Each row has a name. Each question is about the rows just above it.

Dogad: [129  51 126 127 134]
fezog: [154 160 150 129 142]
zasu: [ 70  55 109 144 146]
diz: [165  89 135 125 150]
zuvas: [134 183 112  85 158]
mot: [119 160 105 114 156]
lito: [ 97 161 126  75  89]
Maliz: [114 156 138 121 109]
Zudo: [106 158 134  74 166]
Ser: [117 109 115 111 141]
Which row holds [ 97 161 126  75  89]?  lito
Where do [119 160 105 114 156] appear?  mot

zamor: [146 177 130 146 101]
fazof: [131 126 131 142 134]
deku: [153 166 120 178 122]
pizab: [168 204 137 225 133]
Dil: [158 147 118 189 128]
tedaf: [147 193 136 164 117]
didim: [159 154 161 207 143]
navu: [157 196 119 185 166]
Mevu: [157 196 119 185 115]
Whose row is [131 126 131 142 134]?  fazof
Whose row is [157 196 119 185 166]?  navu
[153 166 120 178 122] is in which row?  deku
Where do [157 196 119 185 115] appear?  Mevu

nisur: [115  98  94 145 144 153 132 103 103  81  93 161 149 133 115  99 132 132
 153 131  74  75 135 101 148 111  90 103 105  93 124  78 142  96 128 160
 144 121 127 143  81 129 108 143 121 154 161  81 150 145 138  88  98 160
  93  89  83 142]
sobu: [167 195 161 159 146 139  79 115 184 129 110 133 159 144 186 106 162 173
 157 109 166 147 162 123 166  96 111 166 114 107 130 143 123 188 167 130
 143 184  82 166 150 172 187 155 170  75 128 128 162 160 154 147 132  75
 124 130 124 169]
Fasu: [136 131  66  56  63  68 168 222 101 229 104  40  53 170  95 174  68  62
  58  84 215 224 140 224  70 216 214 127 228 215 201 207  54 157 122  50
  78  86 172  96 231 102 145  75  83 116  45 215  57  97  83 143 149 124
 205 229 206  63]
nal: [ 64 117  87 100 105  91 183 144 119 146 154 124 100  67 111 197 106 115
 109 198 113 137  61 133  88 152 165  98 127 168  85 163 170  95  55 153
  92 105 186  83 105  65  77  82 103 185 122 165 102  60  82 185 162 138
 172 140 174 105]
Vubu: [112  74  91 122 124 145 159 134  68  99 120 143 128 164  86 100 104 100
 137 110  76  83 150 133 134 148 107  84 143 114 164  80 115  85 128 145
 133  93 152 140 101 119 100 130  92 172 146  90 131 145 126  62 122 191
 105 114  89 118]
bizak: [182  77 181 165 191 192  89  63 131  97  99 163 150  92  97 106 179 129
 105 139 104  92 100  60 119  90 115 187  80 105  82  70 161  78 168  93
 201 107  89  92 104 167  91 185 175 107 176  93 121 157 193 105  58 163
  55  67  95 114]
Viro: [ 99 116 124 127 142 127 184 137 138 154 161 149 121  66 116 208 139 130
 113 219 123 143  63 125  97 154 178 137 126 177  82 161 197  93  84 153
 133 113 188  82 114  93  79 116 137 190 152 171 112  83 120 196 154 163
 164 135 182 113]
zugu: [117  97  97 120 146 139  79 115 184 129 110 133 159 144 186 106 162 173
 157 109 166 147 162 123 166  96 111 166 114 107 130 143 123 188 167 130
 143 184  82 166 150 172 187 155 170  75 128 128 162 160 154 147 116  75
 124 130 124 169]
tuv: [ 68  78  67 107 112 120 206 153  73 122 147 145 113 119  84 164  95  99
 129 174  75 101 101 143 109 171 144  70 147 152 132 119 156  70  76 171
 110  85 202 111  91  77  70 100  82 220 146 129 117  97  96 120 156 198
 149 131 135 108]
mibu: [136 131 169  56  63  68 168 222 101 229 225  40  53 170  95 174  68  62
  58  84 215 224 140 224  70 216 214 127 228 215 201 207  54 157 122  50
  78  86 172  96 231 102 145  75  83 116  45 215  57  97  83 143 214 124
 205 229 206  63]
[117  97  97 120 146 139  79 115 184 129 110 133 159 144 186 106 162 173
 157 109 166 147 162 123 166  96 111 166 114 107 130 143 123 188 167 130
 143 184  82 166 150 172 187 155 170  75 128 128 162 160 154 147 116  75
 124 130 124 169] is in which row?  zugu
Give the next 3 entries after [117  97  96 120].  [156 198 149]
[167 195 161 159 146 139  79 115 184 129 110 133 159 144 186 106 162 173
 157 109 166 147 162 123 166  96 111 166 114 107 130 143 123 188 167 130
 143 184  82 166 150 172 187 155 170  75 128 128 162 160 154 147 132  75
 124 130 124 169] is in which row?  sobu
What are the next 3 entries after [176  93 121 157 193]?  [105  58 163]
What are the next 3 entries after [103 103  81  93 161 149]?  [133 115  99]
The row with [136 131 169  56  63  68 168 222 101 229 225  40  53 170  95 174  68  62
  58  84 215 224 140 224  70 216 214 127 228 215 201 207  54 157 122  50
  78  86 172  96 231 102 145  75  83 116  45 215  57  97  83 143 214 124
 205 229 206  63] is  mibu

Diped: [132 117 115 103 132 114 135 115 121 120 143 141 123 117 147 122 124 153
 116 132 113 122  95 125 178 134 125 108 137 127  85 120 146 101 151 135
 115 126  99 123 109]
Zolo: [116 100 136 135 122 113 135 128 144 109 124 104 123 117 147 122 124 153
 116 132 113 122  95 125 178 134 125 108 116 144  85 120 146 101 151 135
 115 126  99 123 109]
lek: [142 106 124  96 114 128 115 146  88 134 114 109  97 107 148 152 118 163
 128 140 118 125 134 114 180 111 175 133 133 141 125 116 100 136 135 122
 111 135 108 138  90]
zor: [ 98 129 155 141 115 121 132 120 143 103 135 114 104 147 109 138 125 150
 133 114 173 122 110 146 112 113 137 113 137 127 135 140 161 131 139  95
 150 114 103 139 145]
The next 3 entries after [141 115 121 132 120 143 103 135 114]:  [104 147 109]
The next 3 entries after [116 100 136 135 122 111 135]:  [108 138  90]
Whose row is [132 117 115 103 132 114 135 115 121 120 143 141 123 117 147 122 124 153
 116 132 113 122  95 125 178 134 125 108 137 127  85 120 146 101 151 135
 115 126  99 123 109]?  Diped
The next 3 entries after [118 163 128 140]:  [118 125 134]
What are the next 3 entries after [175 133 133 141 125 116 100 136 135 122 111]?  [135 108 138]

rigil: [ 87 118 114 136 129 131 144 126 123 131 120 133 123 136 134 120 114 134
 122 126 127 128 114]
kirot: [112 113 110 146 125 136 108 169 124 121  82 130 123  99 141  96  97 141
 144 136 121 128 127]
numet: [106 134 127 109 150 129 133 122 126 117 140 114 134 124 123 123 129 124
 125 125 136 129 117]
tope: [108 200  90 128  87 116 196 125 125 122 143 169 211  64 163  74  93 141
 141 140 166  40 139]
vanol: [124 145 145 138 140 121 117 140 149 147 105 132 114  87 149 123 132 157
  98  73 116 113  86]
beku: [158 156 160  96 131 114 163  53 135 140 211 125 139 180 106 185 183 105
  99 116 140 127 128]
bami: [133 131 144 122 130 119 126 132 125 132 125 135 131 118 113 118 133 129
 130 140 133 136 136]
bana: [ 93 138 126  97 160 130 135 120 124 112 146 105 137 121 122 120 131 121
 124 124 140 130 112]
What are the next 3 entries after [ 87 116]?  [196 125 125]
Give the next 3 entries after [129 131 144 126 123].  [131 120 133]

dilif: [ 44 104 162  90 140  92 149 162]
Niti: [104  98 135  44 111  68 141 157]
luvot: [151 102 158  87 137 100 138 147]
Danag: [ 95  98 135  84 138 108 113 133]
Give the next 3 entries after [104  98 135  44].  [111  68 141]
The row with [ 95  98 135  84 138 108 113 133] is  Danag
The next 3 entries after [ 87 137]:  [100 138 147]
The next 3 entries after [104 162  90]:  [140  92 149]

ladeb: [134 119 174  99 110 180]
zafas: [152  83 120 150 111 155]
Mabev: [134 143  47 158 149  79]
tigug: [126 150 139  88 141 141]
raf: [156 143  47 158 149  79]
Bab: [117 172 145 102 135 107]
piro: [117 172 145 102 116 107]
sog: [132 153 163 123 133  94]
rufam: [114 163 153 123 121  80]
Tosa: [118 174 125 141  95 134]
buve: [ 86 216 150 108 146 165]
gef: [137 108 174 157 107 113]
What are the next 3 entries after [163 153]?  [123 121  80]
Give the next 3 entries after [119 174].  [ 99 110 180]

nobi: [107 162 126  88 194  60 159 137 141 124 108  57]
Zadof: [100 102  93 156  60  95 159 106 135 192 100 123]
Nus: [107 194 162  88 126  83  72 151  94 194  92 149]
Give the next 3 entries after [162  88 126  83].  [ 72 151  94]
What are the next 3 entries after [194  60 159]?  [137 141 124]
What are the next 3 entries after [107 194 162  88 126  83  72 151]?  [ 94 194  92]
The next 3 entries after [107 194 162  88 126]:  [ 83  72 151]
Give the next 3 entries after [107 194 162  88 126  83  72].  [151  94 194]
The next 3 entries after [162  88 126  83  72 151]:  [ 94 194  92]
The next 3 entries after [102  93 156  60  95 159]:  [106 135 192]

Mego: [154  32 124 142 138 115]
Debu: [ 97 154  35 206  23 211]
Med: [153  35  35 206  23 211]
Give the next 3 entries after [35 35].  [206  23 211]
What are the next 3 entries after [ 32 124]?  [142 138 115]
What are the next 3 entries after [153  35]?  [ 35 206  23]
What are the next 3 entries after [154  35]?  [206  23 211]

